Below is a small trained network, with its code and all its weights. Each question gives an input and a target symbol and asks what happens when units are switched off, that is, made to give their printed mean instead of their output.

import numpy as np


def w(rows, s, z=0):
    codes = np.array(rows[::2]) - 128.0
    scale = np.full(codes.shape[1], s)
    scale[-1] = z or s
    return codes * scale


def f(y):
    return y / 2 * (1 + np.tanh(0.7978845608 * (y + 0.044715 * y**3)))


def softmax(a):
    e = np.exp(a - a.max(-1, keepdims=True))
    return e / e.sum(-1, keepdims=True)


def log_softmax(a):
    a = a - a.max(-1, keepdims=True)
    return a - np.log(np.exp(a).sum(-1, keepdims=True))


def net(x, mask):
    ids = ['Ξαβγεζηθλμπσψ'.index(c) for c in x.split()]
    T = len(ids)
    res = E[ids] + P[:T]
    r = res
    for j in range(3):
        rows = slice(4 * j, 4 * j + 4)
        q, k, v = (r @ M[0][rows].T for M in (Q, K, V))
        z = softmax(np.where(np.tri(T) > 0, q @ k.T / 4**0.5, -1e9)) @ v
        o = O[0][rows]
        res = res + np.where(mask[j], z, o[:, -1]) @ o[:, :-1]
    y = f(res @ A[0][:, :-1].T + A[0][:, -1])
    res = res + np.where(mask[3:11], y, B[0][:, -1]) @ B[0][:, :-1]
    return log_softmax(res[-1] @ U[:, :-1].T + U[:, -1])


Q, K, V, O, A, B = {}, {}, {}, {}, {}, {}
E = w([
[125,203,23],'Ξ',
[127,165,131],'α',
[72,41,5],'β',
[112,217,36],'γ',
[112,82,50],'ε',
[54,65,39],'ζ',
[157,110,111],'η',
[117,137,70],'θ',
[117,107,156],'λ',
[88,37,73],'μ',
[134,191,114],'π',
[45,251,114],'σ',
[146,109,127],'ψ',
],0.014)
P = w([
[171,119,179],'0',
[185,146,53],'1',
[88,110,122],'2',
[128,112,141],'3',
[6,220,189],'4',
[88,92,114],'5',
[127,98,137],'6',
[27,217,173],'7',
[94,90,122],'8',
],0.018)
Q[0] = w([
[166,53,47],'H0',
[172,136,174],'H0',
[245,62,113],'H0',
[86,183,186],'H0',
[105,223,93],'H1',
[74,52,184],'H1',
[188,100,144],'H1',
[218,66,73],'H1',
[160,144,123],'H2',
[181,140,175],'H2',
[164,156,115],'H2',
[149,155,203],'H2',
],0.013)
K[0] = w([
[182,65,211],'H0',
[161,102,214],'H0',
[209,120,82],'H0',
[4,184,125],'H0',
[122,109,81],'H1',
[155,132,177],'H1',
[118,45,154],'H1',
[174,107,147],'H1',
[202,121,203],'H2',
[129,124,53],'H2',
[224,184,113],'H2',
[73,175,146],'H2',
],0.011)
V[0] = w([
[121,192,90],'H0',
[208,70,165],'H0',
[168,121,133],'H0',
[124,68,115],'H0',
[3,110,45],'H1',
[36,126,106],'H1',
[118,82,159],'H1',
[104,79,40],'H1',
[93,170,117],'H2',
[118,215,61],'H2',
[229,107,129],'H2',
[102,152,167],'H2',
],0.011)
O[0] = w([
[125,152,171,181],'H0',
[141,82,51,18],'H0',
[89,48,111,89],'H0',
[124,178,62,110],'H0',
[134,208,169,254],'H1',
[253,118,140,191],'H1',
[67,133,56,71],'H1',
[222,191,115,191],'H1',
[152,189,241,157],'H2',
[249,27,185,180],'H2',
[166,101,130,69],'H2',
[72,2,139,121],'H2',
],0.0059,0.0091)
A[0] = w([
[73,176,22,123],'N0',
[234,63,3,3],'N1',
[93,107,118,86],'N2',
[161,195,99,46],'N3',
[131,89,58,37],'N4',
[181,156,149,22],'N5',
[153,115,166,247],'N6',
[109,66,161,81],'N7',
],0.014,0.0057)
B[0] = w([
[132,148,75,232],'N0',
[93,178,254,250],'N1',
[46,98,79,136],'N2',
[56,112,138,244],'N3',
[142,179,155,179],'N4',
[81,106,101,241],'N5',
[147,70,38,255],'N6',
[104,78,159,135],'N7',
],0.0091,0.0082)
U = w([
[235,218,18,129],'Ξ',
[179,87,140,103],'α',
[34,121,83,3],'β',
[118,192,101,79],'γ',
[57,138,182,97],'ε',
[89,70,23,121],'ζ',
[183,105,100,158],'η',
[255,104,48,242],'θ',
[104,45,111,185],'λ',
[45,70,62,91],'μ',
[174,156,129,96],'π',
[147,192,230,103],'σ',
[223,78,69,169],'ψ',
],0.0078,0.0051)

Each question gives the input, a string of symbols that net reads in full, and the target symbol t.
The units are the heads (4 rows each of Q, K, V and O) and the neurons (one row each of A and B). Each row of codes is followed by its name. A weight is (code - 128) times the scale printed after its matrix; where a second scale follows, it is the last column's (O, A, B and U).
mask holds one flag per unit, heads first, then neurons. A switched-off unit (its flag False) gives its mean, the last column of its rows in O or B, instead of its output. The means were averaged over made-up inputs and are rounded, as every weight is.
A unit's drop is (log p(t) with every unit on - log p(t) with that unit switched off) / (log p(t) with every unit on - log p(t) with every unit switched off).
The circuit of an input: a set's keep is (log p(t) with only the set's units on - log p(t) with every unit switched off) / (log p(t) with every unit on - log p(t) with every unit switched off). Starting from all 11 units, units are removed one at a time, each time the one whose removal leaves the highest keep (on an exact tie, the one counted first), for as long as the keep stays at least 0.8.
units of the circuit, in order: the units of the circuit, biggest drop first
unit that matters most: the unit with the biggest drop
top k neurons: the k neurons with the biggest drops, biggest first
heads that matter: for each layer, one digit per head in row order, 1 if its drop is at least 0.15 and else 0, layers parted by /
drop when u is switched off: that unit's drop, to one decimal
input Ξ ζ ζ ψ, target θ: top neuron => [N1]
input η Ξ ζ, target ζ: heads that matter => 111
input θ η μ γ β, target σ: heads that matter => 100
input Ξ σ ψ Ξ β Ξ η, target θ: top 2 neurons => [N3; N6]
input Ξ Ξ π π, target θ: top 2 neurons => [N1; N6]
input η η ε σ ζ θ β, target ε: heads that matter => 110
input ζ σ ζ ζ, target Ξ: heads that matter => 101
input β β ψ ε, target σ: top 3 neurons => [N1; N6; N5]
input Ξ γ θ, target θ: top 2 neurons => [N1; N3]
input λ θ Ξ ψ ψ ψ μ, target μ: top 3 neurons => [N2; N0; N7]
input α π Ξ μ β, target σ: units of the circuit, in order => [H0; H1]
input β ζ σ ε, target σ: top 4 neurons => [N1; N6; N5; N2]
input λ γ λ λ μ β, target β: top 2 neurons => [N1; N4]
input λ η α ζ, target μ: unit that matters most => H1
input α ζ ζ, target ζ: top 3 neurons => [N1; N0; N3]
input λ θ μ λ β Ξ, target Ξ: top 3 neurons => [N0; N1; N5]
input ζ Ξ ζ, target Ξ: drop when H1 is switched off => 0.1
input α Ξ Ξ λ, target λ: drop when H1 is switched off => 0.9
input μ ζ γ ε λ Ξ, target Ξ: drop when H2 is switched off => 0.4
